Here is a tiny trained network, its code and every weight. The questions are about switching its units off for an input and a target symbol, where a switched-off unit gives its printed mean instead of its output.

import numpy as np


def w(rows, s, z=0):
    codes = np.array(rows[::2]) - 128.0
    scale = np.full(codes.shape[1], s)
    scale[-1] = z or s
    return codes * scale


def f(y):
    return y / 2 * (1 + np.tanh(0.7978845608 * (y + 0.044715 * y**3)))


def softmax(a):
    e = np.exp(a - a.max(-1, keepdims=True))
    return e / e.sum(-1, keepdims=True)


def log_softmax(a):
    a = a - a.max(-1, keepdims=True)
    return a - np.log(np.exp(a).sum(-1, keepdims=True))


def net(x, mask):
    ids = ['ΓΘΠζμτφ'.index(c) for c in x.split()]
    T = len(ids)
    res = E[ids] + P[:T]
    u = 0
    for l in range(2):
        r = res
        for j in range(2):
            rows = slice(4 * j, 4 * j + 4)
            q, k, v = (r @ M[l][rows].T for M in (Q, K, V))
            z = softmax(np.where(np.tri(T) > 0, q @ k.T / 4**0.5, -1e9)) @ v
            o = O[l][rows]
            res = res + np.where(mask[u + j], z, o[:, -1]) @ o[:, :-1]
        u += 2
        y = f(res @ A[l][:, :-1].T + A[l][:, -1])
        res = res + np.where(mask[u : u + 4], y, B[l][:, -1]) @ B[l][:, :-1]
        u += 4
    return log_softmax(res[-1] @ U[:, :-1].T + U[:, -1])


Q, K, V, O, A, B = {}, {}, {}, {}, {}, {}
E = w([
[135,130,213,162],'Γ',
[164,73,123,149],'Θ',
[177,104,102,134],'Π',
[110,85,252,79],'ζ',
[147,133,146,69],'μ',
[110,190,97,83],'τ',
[77,217,66,195],'φ',
],0.018)
P = w([
[253,204,151,194],'0',
[197,189,150,169],'1',
[143,174,152,147],'2',
[87,146,152,120],'3',
[75,139,156,86],'4',
[48,123,154,43],'5',
],0.0071)
Q[0] = w([
[210,186,107,167],'0.h1',
[178,243,132,142],'0.h1',
[121,129,205,107],'0.h1',
[224,37,71,189],'0.h1',
[8,121,244,149],'0.h2',
[107,187,37,121],'0.h2',
[128,109,49,142],'0.h2',
[141,78,95,133],'0.h2',
],0.015)
K[0] = w([
[185,161,105,130],'0.h1',
[129,203,100,125],'0.h1',
[94,63,80,107],'0.h1',
[253,107,132,141],'0.h1',
[19,40,190,149],'0.h2',
[96,225,125,109],'0.h2',
[152,186,92,154],'0.h2',
[173,142,97,160],'0.h2',
],0.018)
V[0] = w([
[128,93,181,174],'0.h1',
[143,88,166,153],'0.h1',
[64,179,81,110],'0.h1',
[2,158,177,204],'0.h1',
[119,108,199,210],'0.h2',
[96,130,180,125],'0.h2',
[138,221,186,181],'0.h2',
[115,158,147,143],'0.h2',
],0.0067)
O[0] = w([
[139,52,202,136,145],'0.h1',
[100,51,225,144,126],'0.h1',
[135,197,10,131,135],'0.h1',
[207,76,1,160,200],'0.h1',
[177,177,75,49,213],'0.h2',
[217,170,57,83,171],'0.h2',
[232,87,211,16,254],'0.h2',
[177,106,140,75,166],'0.h2',
],0.0052,0.0061)
A[0] = w([
[138,12,166,137,97],'0.n1',
[136,159,68,222,110],'0.n2',
[197,126,113,173,77],'0.n3',
[146,92,131,190,253],'0.n4',
],0.011,0.007)
B[0] = w([
[83,126,206,201,253],'0.n1',
[161,100,198,175,220],'0.n2',
[116,159,100,188,161],'0.n3',
[248,149,105,144,237],'0.n4',
],0.017,0.0054)
Q[1] = w([
[88,137,99,139],'1.h1',
[117,111,188,114],'1.h1',
[150,44,93,140],'1.h1',
[91,112,69,147],'1.h1',
[168,78,186,1],'1.h2',
[201,39,164,159],'1.h2',
[238,148,85,107],'1.h2',
[222,105,169,109],'1.h2',
],0.02)
K[1] = w([
[129,194,157,113],'1.h1',
[110,49,113,97],'1.h1',
[235,105,157,94],'1.h1',
[178,207,176,99],'1.h1',
[124,5,170,10],'1.h2',
[184,36,108,147],'1.h2',
[119,102,8,112],'1.h2',
[134,34,96,118],'1.h2',
],0.017)
V[1] = w([
[146,183,177,61],'1.h1',
[254,19,58,158],'1.h1',
[42,150,117,207],'1.h1',
[148,65,93,154],'1.h1',
[158,11,106,169],'1.h2',
[55,12,76,126],'1.h2',
[169,108,135,155],'1.h2',
[211,7,125,192],'1.h2',
],0.008)
O[1] = w([
[152,92,148,147,144],'1.h1',
[170,254,204,144,185],'1.h1',
[93,112,47,108,106],'1.h1',
[111,169,132,123,126],'1.h1',
[95,181,107,185,140],'1.h2',
[194,191,185,181,5],'1.h2',
[75,140,87,144,180],'1.h2',
[32,180,56,197,212],'1.h2',
],0.0095,0.018)
A[1] = w([
[110,167,112,160,118],'1.n1',
[33,123,190,101,1],'1.n2',
[192,134,40,87,109],'1.n3',
[1,195,144,40,142],'1.n4',
],0.015,0.0036)
B[1] = w([
[198,78,144,116,252],'1.n1',
[195,181,103,148,177],'1.n2',
[137,153,2,136,160],'1.n3',
[2,113,163,81,191],'1.n4',
],0.014,0.02)
U = w([
[235,132,103,209,254],'Γ',
[67,129,117,58,90],'Θ',
[138,185,138,49,13],'Π',
[64,29,44,162,207],'ζ',
[165,30,163,2,201],'μ',
[157,30,36,57,4],'τ',
[160,244,48,47,15],'φ',
],0.005,0.0024)

Each question gives the input, a string of symbols that net reads in full, and the target symbol t.
The units are the heads (4 rows each of Q, K, V and O) and the neurons (one row each of A and B). Each row of codes is followed by its name. A weight is (code - 128) times the scale printed after its matrix; where a second scale follows, it is the last column's (O, A, B and U).
mask holds one flag per unit, layer by layer, with each layer's heads first. A switched-off unit (its flag False) gives its mean, the last column of its rows in O or B, instead of its output. The means were averaged over made-up inputs and are rounded, as every weight is.
A unit's drop is (log p(t) with every unit on - log p(t) with that unit switched off) / (log p(t) with every unit on - log p(t) with every unit switched off).
The circuit of an input: a set's keep is (log p(t) with only the set's units on - log p(t) with every unit switched off) / (log p(t) with every unit on - log p(t) with every unit switched off). Starting from all 12 units, units are removed one at a time, each time the one whose removal leaves the highest keep (on an exact tie, the one counted first), for as long as the keep stays at least 0.8.
units of the circuit, in order: the units of the circuit, biggest drop first
unit that matters most: the unit with the biggest drop
top k neurons: the k neurons with the biggest drops, biggest first
k most important neurons of layer l: the k neurons of layer l with the biggest drops, biggest first
heads that matter: for each layer, one digit per head in row order, 1 if its drop is at least 0.15 and else 0, layers parted by /
input Θ τ μ Γ Θ, target ζ: units of the circuit, in order	0.n1, 0.h1, 1.h1
input Γ φ μ μ Γ ζ, target Γ: units of the circuit, in order	1.h2, 1.n2, 1.h1, 1.n4
input ζ μ Θ φ τ ζ, target ζ: units of the circuit, in order	1.h1, 0.h1, 0.n1
input φ φ Γ φ, target Θ: units of the circuit, in order	1.n4
input Γ τ Γ Θ Γ μ, target μ: units of the circuit, in order	0.n4, 1.h2
input Θ τ φ Γ, target φ: top 2 neurons	0.n1, 1.n3
input Θ Θ Γ τ φ, target Γ: top 4 neurons	0.n2, 0.n1, 1.n1, 1.n4
input μ τ Γ μ, target τ: heads that matter	11 / 11
input Γ ζ Γ μ, target μ: top 3 neurons	0.n4, 0.n1, 0.n3
input φ Γ Π Γ τ Γ, target τ: heads that matter	11 / 11
input μ Γ Γ ζ, target Γ: heads that matter	10 / 11
input τ φ Π Γ Π τ, target τ: top 2 neurons	0.n4, 1.n3
input Π μ Γ Γ, target μ: top 2 neurons	0.n3, 0.n2
input μ ζ Γ Θ Γ Γ, target Θ: heads that matter	11 / 10
input Γ Γ Θ φ Θ Θ, target Θ: 2 most important neurons of layer 0	0.n1, 0.n2
input φ φ φ ζ Θ, target Γ: unit that matters most	0.n3
input Γ ζ φ ζ, target ζ: top 2 neurons	0.n1, 1.n4
input Γ φ τ Θ φ φ, target Θ: top 3 neurons	1.n4, 0.n1, 0.n2
input Γ Γ Θ Γ Γ, target Θ: units of the circuit, in order	1.n4, 1.h2, 1.h1
input φ Γ Γ Γ Θ τ, target τ: unit that matters most	1.h2
input φ Π ζ τ Γ, target τ: heads that matter	10 / 11
input φ Π μ, target φ: top 3 neurons	0.n1, 0.n2, 1.n3
input Θ Γ Θ, target ζ: heads that matter	11 / 01
input Θ φ Θ Γ, target φ: heads that matter	11 / 01
input Γ Γ Γ τ Θ, target Γ: top 3 neurons	1.n1, 0.n4, 1.n2
input Γ Π Γ, target Π: heads that matter	10 / 10
